Here is a tiny trained network, its code and every weight. The questions are about switching its units off for an input and a class, where a switched-off unit gives its printed mean instead of its output.

import numpy as np


def w(rows, s, z=0):
    codes = np.array(rows[::2]) - 128.0
    scale = np.full(codes.shape[1], s)
    scale[-1] = z or s
    return codes * scale


def f(y):
    return np.maximum(y, 0)


def log_softmax(a):
    a = a - a.max(-1, keepdims=True)
    return a - np.log(np.exp(a).sum(-1, keepdims=True))


def net(x, mask):
    res = np.array(x, float).reshape(1, 4) / 4 @ E
    y = f(res @ A[0][:, :-1].T + A[0][:, -1])
    res = res + np.where(mask, y, B[0][:, -1]) @ B[0][:, :-1]
    return log_softmax(res[-1] @ U[:, :-1].T + U[:, -1])


A, B = {}, {}
E = w([
[133,140,98,134,145,124,130,128,106,117,146,113],'x0',
[125,92,161,96,190,93,105,61,147,158,172,64],'x1',
[202,99,151,93,122,106,178,115,81,5,143,166],'x2',
[139,89,72,93,174,114,70,146,99,146,23,124],'x3',
],0.013)
A[0] = w([
[66,176,182,221,99,123,197,58,170,118,198,84,233],'n1',
[109,124,80,146,214,69,84,131,185,152,71,127,107],'n2',
[158,126,106,99,135,183,82,169,155,62,82,91,6],'n3',
[140,152,149,175,57,146,209,188,95,26,174,224,187],'n4',
[107,91,142,105,189,160,153,75,149,116,141,97,197],'n5',
[102,162,60,175,88,254,160,215,96,117,44,193,184],'n6',
[247,70,167,48,144,76,180,83,80,61,90,130,118],'n7',
[144,88,103,135,174,88,85,173,86,89,46,162,253],'n8',
],0.008,0.0056)
B[0] = w([
[62,139,133,138,214,165,154,120,87,136,126,187,224],'n1',
[180,180,113,137,62,133,78,122,145,157,118,134,179],'n2',
[123,131,111,84,141,10,123,122,86,76,119,200,143],'n3',
[181,153,90,57,45,113,107,66,133,95,91,59,249],'n4',
[174,135,96,159,74,114,174,127,132,150,155,56,171],'n5',
[55,93,172,191,179,140,173,179,113,140,95,149,227],'n6',
[105,107,158,172,211,148,194,131,95,159,118,171,225],'n7',
[108,94,153,125,120,124,115,159,213,173,190,135,209],'n8',
],0.012,0.018)
U = w([
[104,113,123,137,154,134,152,110,73,106,90,187,252],'0',
[102,106,127,130,148,142,160,134,143,149,143,134,17],'1',
[211,135,94,80,7,122,114,94,163,96,125,94,239],'2',
],0.017,0.0013)

Each question gives the input, the list of numbers given to net, and the class t.
The units are the neurons (one row each of A and B). Each row of codes is followed by its name. A weight is (code - 128) times the scale printed after its matrix; where a second scale follows, it is the last column's (A, B and U).
mask holds one flag per neuron, in row order. A switched-off neuron (its flag False) gives its mean, the last column of its row in B, instead of its output. The means were averaged over made-up inputs and are rounded, as every weight is.
A unit's drop is (log p(t) with every unit on - log p(t) with that unit switched off) / (log p(t) with every unit on - log p(t) with every unit switched off).
The circuit of an input: a set's keep is (log p(t) with only the set's units on - log p(t) with every unit switched off) / (log p(t) with every unit on - log p(t) with every unit switched off). Starting from all 8 units, units are removed one at a time, each time the one whose removal leaves the highest keep (on an exact tie, the one counted first), for as long as the keep stays at least 0.8.
units of the circuit, in order: the units of the circuit, biggest drop first
most important unit: the unit with the biggest drop
k most important neurons: the k neurons with the biggest drops, biggest first
drop when u is switched off: that unit's drop, to one decimal
input [8,-8,-4,8], class 1: units of the circuit, in order -> [n8]
input [-1,-6,1,-8], class 2: 2 most important neurons -> [n4; n7]
input [1,1,6,2], class 1: 2 most important neurons -> [n7; n8]
input [0,-6,-7,5], class 1: 3 most important neurons -> [n8; n1; n7]
input [-5,-8,-7,-2], class 0: 2 most important neurons -> [n8; n6]
input [-7,1,2,-5], class 0: 3 most important neurons -> [n1; n2; n8]
input [6,-6,-3,2], class 1: units of the circuit, in order -> [n1; n8]
input [-1,0,-5,-2], class 0: 3 most important neurons -> [n8; n1; n5]
input [-5,1,1,-5], class 0: 3 most important neurons -> [n1; n8; n2]
input [-1,2,1,-6], class 0: 2 most important neurons -> [n1; n8]
input [-5,2,1,-3], class 0: 3 most important neurons -> [n8; n4; n1]
input [-1,-5,0,2], class 1: 3 most important neurons -> [n6; n1; n8]
input [-5,-1,-3,-8], class 0: 2 most important neurons -> [n1; n8]
input [5,5,0,5], class 2: 2 most important neurons -> [n6; n1]
input [5,1,4,5], class 1: 2 most important neurons -> [n8; n1]
input [7,8,-8,2], class 2: most important unit -> n2
input [0,8,7,6], class 1: 2 most important neurons -> [n8; n7]
input [-7,-7,-8,-8], class 0: drop when n8 is switched off -> 0.1
input [2,-3,-8,-4], class 0: drop when n1 is switched off -> 0.3
input [3,0,8,-6], class 2: most important unit -> n4
input [8,8,6,7], class 1: drop when n7 is switched off -> 0.7
input [7,-6,4,-6], class 2: drop when n4 is switched off -> 3.5
